Here is a tiny trained network, its code and every weight. The questions are about switching its units off for an input and a target symbol, where a switched-off unit gives its printed mean instead of its output.

import numpy as np


def w(rows, s, z=0):
    codes = np.array(rows[::2]) - 128.0
    scale = np.full(codes.shape[1], s)
    scale[-1] = z or s
    return codes * scale


def norm(h):
    return h / np.sqrt((h * h).mean(-1, keepdims=True) + 1e-5)


def f(y):
    return np.maximum(y, 0)


def softmax(a):
    e = np.exp(a - a.max(-1, keepdims=True))
    return e / e.sum(-1, keepdims=True)


def log_softmax(a):
    a = a - a.max(-1, keepdims=True)
    return a - np.log(np.exp(a).sum(-1, keepdims=True))


def net(x, mask):
    ids = ['αβγδεζηξπστφψω'.index(c) for c in x.split()]
    T = len(ids)
    res = E[ids] + P[:T]
    r = norm(res)
    for j in range(2):
        rows = slice(4 * j, 4 * j + 4)
        q, k, v = (r @ M[0][rows].T for M in (Q, K, V))
        z = softmax(np.where(np.tri(T) > 0, q @ k.T / 4**0.5, -1e9)) @ v
        o = O[0][rows]
        res = res + np.where(mask[j], z, o[:, -1]) @ o[:, :-1]
    y = f(norm(res) @ A[0][:, :-1].T + A[0][:, -1])
    res = res + np.where(mask[2:14], y, B[0][:, -1]) @ B[0][:, :-1]
    return log_softmax(norm(res)[-1] @ U[:, :-1].T + U[:, -1])


Q, K, V, O, A, B = {}, {}, {}, {}, {}, {}
E = w([
[104,88,117,119],'α',
[132,102,104,106],'β',
[133,114,116,89],'γ',
[112,89,109,132],'δ',
[166,132,150,143],'ε',
[134,124,128,79],'ζ',
[90,181,130,133],'η',
[177,252,127,166],'ξ',
[73,172,149,133],'π',
[123,218,107,127],'σ',
[164,117,120,145],'τ',
[111,209,125,133],'φ',
[104,145,195,108],'ψ',
[112,115,129,78],'ω',
],0.017)
P = w([
[112,253,86,149],'0',
[106,196,94,130],'1',
[111,161,92,121],'2',
[127,147,98,120],'3',
[132,132,103,117],'4',
[142,123,107,118],'5',
[151,112,112,117],'6',
[160,100,120,119],'7',
[162,90,131,116],'8',
[166,80,140,109],'9',
[158,39,135,139],'10',
[179,98,162,43],'11',
],0.0072)
Q[0] = w([
[125,191,124,65],'H1',
[185,46,147,49],'H1',
[246,62,129,113],'H1',
[83,167,98,178],'H1',
[137,124,145,186],'H2',
[109,114,73,151],'H2',
[183,114,57,166],'H2',
[93,122,176,126],'H2',
],0.013)
K[0] = w([
[98,112,111,249],'H1',
[174,43,208,132],'H1',
[148,10,172,102],'H1',
[110,181,89,126],'H1',
[136,109,92,111],'H2',
[144,161,58,94],'H2',
[154,89,98,85],'H2',
[123,152,179,171],'H2',
],0.011)
V[0] = w([
[149,142,101,190],'H1',
[189,163,114,114],'H1',
[122,135,205,160],'H1',
[164,96,93,246],'H1',
[146,158,126,31],'H2',
[124,127,126,131],'H2',
[98,150,121,138],'H2',
[154,139,140,133],'H2',
],0.011)
O[0] = w([
[132,34,136,206,158],'H1',
[122,93,179,51,239],'H1',
[141,130,2,97,108],'H1',
[75,84,131,236,106],'H1',
[137,82,147,88,252],'H2',
[147,133,116,128,123],'H2',
[172,76,90,182,146],'H2',
[106,112,146,101,149],'H2',
],0.0079,0.0042)
A[0] = w([
[178,95,122,132,189],'N1',
[157,77,84,99,111],'N2',
[103,204,131,127,133],'N3',
[169,107,124,107,102],'N4',
[71,121,123,86,190],'N5',
[6,206,174,147,139],'N6',
[103,130,171,145,76],'N7',
[118,122,93,154,250],'N8',
[143,108,162,130,80],'N9',
[112,74,122,109,104],'N10',
[111,159,180,145,62],'N11',
[124,129,150,87,248],'N12',
],0.012,0.0024)
B[0] = w([
[124,131,105,100,202],'N1',
[136,129,95,125,194],'N2',
[111,204,216,196,178],'N3',
[141,143,130,120,189],'N4',
[192,166,162,175,199],'N5',
[127,254,62,147,179],'N6',
[115,156,101,124,150],'N7',
[164,127,122,71,145],'N8',
[93,156,87,155,179],'N9',
[170,156,134,195,192],'N10',
[133,187,124,119,156],'N11',
[103,119,124,178,254],'N12',
],0.0089,0.0062)
U = w([
[111,254,124,169,161],'α',
[101,164,228,150,150],'β',
[133,116,251,76,115],'γ',
[115,135,111,181,4],'δ',
[157,64,47,178,174],'ε',
[102,102,166,63,114],'ζ',
[109,111,109,112,108],'η',
[120,84,132,121,175],'ξ',
[108,119,93,112,99],'π',
[135,102,130,128,81],'σ',
[76,62,166,179,147],'τ',
[132,108,121,123,61],'φ',
[131,139,8,38,177],'ψ',
[104,126,131,66,125],'ω',
],0.0097,0.0033)

Each question gives the input, a string of symbols that net reads in full, and the target symbol t.
The units are the heads (4 rows each of Q, K, V and O) and the neurons (one row each of A and B). Each row of codes is followed by its name. A weight is (code - 128) times the scale printed after its matrix; where a second scale follows, it is the last column's (O, A, B and U).
mask holds one flag per unit, heads first, then neurons. A switched-off unit (its flag False) gives its mean, the last column of its rows in O or B, instead of its output. The means were averaged over made-up inputs and are rounded, as every weight is.
A unit's drop is (log p(t) with every unit on - log p(t) with that unit switched off) / (log p(t) with every unit on - log p(t) with every unit switched off).
The circuit of an input: a set's keep is (log p(t) with only the set's units on - log p(t) with every unit switched off) / (log p(t) with every unit on - log p(t) with every unit switched off). Starting from the 12 units with the biggest drops (on a tie, the unit counted first), units are removed one at a time, each time the one whose removal leaves the highest keep (on an exact tie, the one counted first), for as long as the keep stays at least 0.8.
circuit, biggest first: the units of the circuit, biggest drop first
most important unit: the unit with the biggest drop
top k neurons: the k neurons with the biggest drops, biggest first
heads that matter: for each layer, one digit per head in row order, 1 if its drop is at least 0.15 and else 0, layers parted by /
drop when u is switched off: that unit's drop, to one decimal
input ε γ α ε ε ψ, target α: most important unit => N6
input φ ξ ε σ σ δ ψ ψ γ ψ ε τ, target ε: top 2 neurons => (N10, N6)
input ε σ ω, target ε: top 2 neurons => (N3, N2)
input π φ δ σ γ β, target γ: heads that matter => 10
input ε φ η ε γ γ δ β ω α ψ, target α: circuit, biggest first => (H1, N6)
input π ψ η ξ σ γ ε σ ψ ψ α, target ψ: heads that matter => 10
input γ δ γ δ, target γ: heads that matter => 10
input ω σ ξ ζ γ γ ε, target γ: heads that matter => 10
input ψ ε α γ δ γ γ β ε, target γ: circuit, biggest first => (N6, H1, N10, N5)
input ξ ψ ε ε π ψ ε ζ, target ε: circuit, biggest first => (H1, N10)
input τ ψ σ γ δ δ γ γ τ, target γ: circuit, biggest first => (H1, N6, H2)
input ε ε δ ξ ε ε ε δ ψ ε ε α, target ε: top 2 neurons => (N3, N2)
input σ ε β, target ε: circuit, biggest first => (N2, H1)
input ε ζ ε τ α ε ε ε γ, target ε: top 3 neurons => (N3, N2, N10)
input β α σ ψ τ, target ψ: heads that matter => 00
input ω ε β, target ε: most important unit => N3
input ψ ε α ε γ γ α π τ ε ε, target ε: drop when H1 is switched off => 0.5
input ε σ ζ τ γ, target τ: drop when N1 is switched off => 0.0
input ε ξ ε ξ ε ε γ, target ε: drop when N2 is switched off => 0.1
input ψ ω ε ε, target ε: drop when N6 is switched off => 0.2
input δ α ω α α, target α: circuit, biggest first => (H1)
